[167 169 103 84 237 155 173]
[182 136 116 159 33 153 211]
[173 176 84 161 166 50 71]
[183 101 61 207 32 235 90]
[170 150 59 140 199 84 73]
[175 86 163 104 193 18 216]
|
[167 182 173 183 170 175]
[169 136 176 101 150 86]
[103 116 84 61 59 163]
[84 159 161 207 140 104]
[237 33 166 32 199 193]
[155 153 50 235 84 18]
[173 211 71 90 73 216]

[167 108 89]
[136 120 115]
[217 92 44]
[228 91 31]
[142 124 115]
[125 113 108]
[108 142 152]
|
[167 136 217 228 142 125 108]
[108 120 92 91 124 113 142]
[89 115 44 31 115 108 152]

[190 64 163 108 167 138 209]
[154 209 172 134 124 114 109]
[134 205 135 168 118 147 109]
[89 183 103 171 108 160 92]
[211 58 190 70 170 95 206]
|
[190 154 134 89 211]
[64 209 205 183 58]
[163 172 135 103 190]
[108 134 168 171 70]
[167 124 118 108 170]
[138 114 147 160 95]
[209 109 109 92 206]

[188 130]
[114 132]
[81 198]
[114 159]
[115 156]
[83 120]
[24 95]
[47 151]
|
[188 114 81 114 115 83 24 47]
[130 132 198 159 156 120 95 151]

[121 139 130 116 113 117 123 120 147 196 132 111 109 135]
[104 150 128 48 109 204 126 118 192 49 182 76 112 98]
|
[121 104]
[139 150]
[130 128]
[116 48]
[113 109]
[117 204]
[123 126]
[120 118]
[147 192]
[196 49]
[132 182]
[111 76]
[109 112]
[135 98]

[95 161 135 136 161 144]
[138 73 153 115 193 101]
[79 179 94 100 196 34]
[147 118 142 134 75 171]
[78 185 111 192 124 166]
[216 73 151 43 169 57]
[198 92 102 205 65 175]
[134 199 114 46 74 97]
|
[95 138 79 147 78 216 198 134]
[161 73 179 118 185 73 92 199]
[135 153 94 142 111 151 102 114]
[136 115 100 134 192 43 205 46]
[161 193 196 75 124 169 65 74]
[144 101 34 171 166 57 175 97]

[131 163 55 115 182 137 143 123 118 65 82 57]
[141 191 20 123 169 145 127 145 87 84 134 73]
[137 185 26 121 174 143 131 140 94 77 120 67]
[133 172 44 118 181 139 139 129 110 68 94 59]
[148 203 17 133 142 150 114 158 78 115 176 102]
[146 199 16 129 152 148 118 154 80 104 162 91]
[144 195 17 127 161 146 122 150 83 93 148 82]
|
[131 141 137 133 148 146 144]
[163 191 185 172 203 199 195]
[55 20 26 44 17 16 17]
[115 123 121 118 133 129 127]
[182 169 174 181 142 152 161]
[137 145 143 139 150 148 146]
[143 127 131 139 114 118 122]
[123 145 140 129 158 154 150]
[118 87 94 110 78 80 83]
[65 84 77 68 115 104 93]
[82 134 120 94 176 162 148]
[57 73 67 59 102 91 82]

[173 62 170]
[88 68 172]
[111 67 59]
[91 202 38]
[136 191 55]
[41 72 54]
[69 94 92]
[40 222 87]
|
[173 88 111 91 136 41 69 40]
[62 68 67 202 191 72 94 222]
[170 172 59 38 55 54 92 87]
---
[129 110 149 114 132 143 151 115]
[113 153 70 84 136 123 113 114]
[81 144 135 151 126 230 49 114]
|
[129 110 149 114 132 143 151 115]
[81 144 135 151 126 230 49 114]
[113 153 70 84 136 123 113 114]

[146 126 83 134 145 144 99 120 135 131 89 194 114 156 139 100]
[138 114 122 209 152 102 150 86 108 105 140 140 86 110 153 182]
|
[138 114 122 209 152 102 150 86 108 105 140 140 86 110 153 182]
[146 126 83 134 145 144 99 120 135 131 89 194 114 156 139 100]

[89 141 98 143 42 137 226 121 148 150 122 188 103 125 144]
[102 137 104 142 75 143 180 114 155 149 131 170 121 131 138]
[131 98 145 134 112 170 67 90 153 129 173 140 124 115 135]
[113 114 128 143 129 141 93 88 170 149 164 147 152 126 151]
|
[131 98 145 134 112 170 67 90 153 129 173 140 124 115 135]
[113 114 128 143 129 141 93 88 170 149 164 147 152 126 151]
[102 137 104 142 75 143 180 114 155 149 131 170 121 131 138]
[89 141 98 143 42 137 226 121 148 150 122 188 103 125 144]

[108 219 114 98 129 153 122 99 107 142 122]
[103 120 197 103 176 108 113 199 133 145 76]
|
[103 120 197 103 176 108 113 199 133 145 76]
[108 219 114 98 129 153 122 99 107 142 122]

[66 235 33 202]
[62 237 27 204]
[174 48 199 72]
|
[174 48 199 72]
[66 235 33 202]
[62 237 27 204]

[139 157 95 122 183 181 172 191 115 190 92 69 90]
[120 138 187 154 160 71 131 143 113 145 152 133 152]
[167 89 230 186 59 69 94 54 180 54 156 125 220]
|
[167 89 230 186 59 69 94 54 180 54 156 125 220]
[120 138 187 154 160 71 131 143 113 145 152 133 152]
[139 157 95 122 183 181 172 191 115 190 92 69 90]

[195 165 99 68 68 211 149 143]
[140 116 109 88 96 152 113 117]
[91 123 104 132 122 89 119 105]
[33 169 77 202 173 52 143 77]
|
[140 116 109 88 96 152 113 117]
[91 123 104 132 122 89 119 105]
[195 165 99 68 68 211 149 143]
[33 169 77 202 173 52 143 77]
